Below is a small trained network, with its code and all its weights. Each question gives an input and a class and asks what happens when units are switched off, that is, made to give their printed mean instead of their output.

import numpy as np


def w(rows, s, z=0):
    codes = np.array(rows[::2]) - 128.0
    scale = np.full(codes.shape[1], s)
    scale[-1] = z or s
    return codes * scale


def f(y):
    return y / 2 * (1 + np.tanh(0.7978845608 * (y + 0.044715 * y**3)))


def log_softmax(a):
    a = a - a.max(-1, keepdims=True)
    return a - np.log(np.exp(a).sum(-1, keepdims=True))


def net(x, mask):
    res = np.array(x, float).reshape(1, 8) / 4 @ E
    y = f(res @ A[0][:, :-1].T + A[0][:, -1])
    res = res + np.where(mask, y, B[0][:, -1]) @ B[0][:, :-1]
    return log_softmax(res[-1] @ U[:, :-1].T + U[:, -1])


A, B = {}, {}
E = w([
[193,94,96,101,111,130,136,234,113,123,125,61],'x0',
[255,172,69,53,133,143,167,127,181,127,110,178],'x1',
[171,142,98,214,121,120,151,76,171,133,71,150],'x2',
[155,129,15,113,116,134,211,195,46,133,36,65],'x3',
[151,82,158,149,129,147,88,127,58,133,186,111],'x4',
[158,139,63,20,116,105,132,8,36,113,192,79],'x5',
[206,124,89,142,132,116,146,162,22,116,102,112],'x6',
[113,247,229,50,119,106,180,154,91,119,128,66],'x7',
],0.0051)
A[0] = w([
[41,129,205,224,127,129,130,123,126,132,111,111,127],'N1',
[97,131,150,151,125,126,120,123,102,129,130,140,5],'N2',
[100,130,97,150,119,110,127,96,239,122,120,24,162],'N3',
[80,121,116,102,130,132,113,25,116,130,168,121,154],'N4',
[105,127,131,102,128,149,141,52,102,138,143,128,21],'N5',
[232,154,194,186,129,138,125,94,66,131,142,131,52],'N6',
[136,209,165,56,132,121,168,117,150,124,94,102,173],'N7',
[178,53,107,141,128,146,110,173,184,137,170,95,120],'N8',
[138,102,10,181,129,136,153,170,22,132,71,107,182],'N9',
[136,137,79,149,125,114,134,110,199,127,103,180,225],'N10',
[105,169,153,69,127,140,164,130,137,136,107,151,163],'N11',
[143,141,69,178,129,141,152,83,253,133,83,172,150],'N12',
],0.017,0.002)
B[0] = w([
[130,121,200,112,120,152,68,207,226,122,144,119,218],'N1',
[143,106,107,135,162,149,135,116,187,132,131,162,142],'N2',
[143,134,106,126,138,136,153,137,104,135,128,52,172],'N3',
[143,166,157,139,78,63,96,45,65,97,106,182,215],'N4',
[118,104,80,132,197,116,185,33,153,144,133,190,175],'N5',
[109,138,119,117,105,96,130,61,91,123,120,71,179],'N6',
[124,101,77,141,129,146,148,170,88,143,120,28,207],'N7',
[107,143,178,141,111,143,107,180,163,127,122,23,179],'N8',
[144,141,59,110,112,104,169,81,2,132,126,80,249],'N9',
[80,120,196,143,117,114,91,84,179,127,130,89,204],'N10',
[152,128,134,126,92,142,99,182,87,121,144,51,172],'N11',
[136,130,194,126,160,105,89,35,247,106,153,60,243],'N12',
],0.014)
U = w([
[128,121,80,142,189,160,186,142,178,145,111,203,32],'0',
[132,116,108,126,117,183,140,208,127,148,130,107,107],'1',
[123,146,127,128,136,108,128,96,114,118,127,254,4],'2',
[145,156,90,118,111,105,154,95,73,123,113,109,229],'3',
[107,129,203,146,146,137,79,130,253,115,151,128,191],'4',
[134,116,111,139,161,158,147,153,156,145,103,212,24],'5',
],0.0085,0.0037)

Each question gives the input, the list of numbers given to net, and the class t.
The units are the neurons (one row each of A and B). Each row of codes is followed by its name. A weight is (code - 128) times the scale printed after its matrix; where a second scale follows, it is the last column's (A, B and U).
mask holds one flag per neuron, in row order. A switched-off neuron (its flag False) gives its mean, the last column of its row in B, instead of its output. The means were averaged over made-up inputs and are rounded, as every weight is.
A unit's drop is (log p(t) with every unit on - log p(t) with that unit switched off) / (log p(t) with every unit on - log p(t) with every unit switched off).
The circuit of an input: a set's keep is (log p(t) with only the set's units on - log p(t) with every unit switched off) / (log p(t) with every unit on - log p(t) with every unit switched off). Starting from all 12 units, units are removed one at a time, each time the one whose removal leaves the highest keep (on an exact tie, the one counted first), for as long as the keep stays at least 0.8.
circuit, biggest first: the units of the circuit, biggest drop first
most important unit: the unit with the biggest drop
top k neurons: the k neurons with the biggest drops, biggest first
drop when u is switched off: that unit's drop, to one decimal
input [2,2,-6,3,-7,5,4,8], class 1: top 4 neurons -> N4; N7; N11; N6
input [6,-2,-1,0,4,1,-2,2], class 1: top 2 neurons -> N12; N4
input [-7,-5,-4,4,2,0,3,6], class 4: top 2 neurons -> N1; N9
input [-3,-7,4,2,-3,-3,5,2], class 1: circuit, biggest first -> N12; N9; N1
input [0,4,2,6,-4,-4,-1,7], class 1: most important unit -> N4
input [5,-2,-4,3,5,-3,-4,-1], class 1: circuit, biggest first -> N12; N4
input [8,7,-6,-6,-6,3,7,8], class 1: circuit, biggest first -> N9; N7
input [0,-7,-5,-2,-1,5,-4,-6], class 2: top 2 neurons -> N4; N12
input [6,1,3,-8,3,3,-1,0], class 3: top 2 neurons -> N12; N1
input [1,-8,2,-6,-1,3,8,7], class 4: top 2 neurons -> N9; N1
input [-8,-4,-5,7,-4,-5,-7,7], class 1: top 2 neurons -> N12; N7
input [-3,1,-4,-3,8,5,0,3], class 2: top 2 neurons -> N9; N5
input [-2,4,3,-7,5,-1,6,5], class 3: drop when N6 is switched off -> 0.2
input [-2,1,1,-5,5,7,-4,-2], class 2: drop when N11 is switched off -> 0.0
input [-1,4,-7,-8,-4,5,-3,-2], class 2: most important unit -> N9
input [-5,2,2,-7,7,8,-7,-6], class 2: drop when N4 is switched off -> 0.4
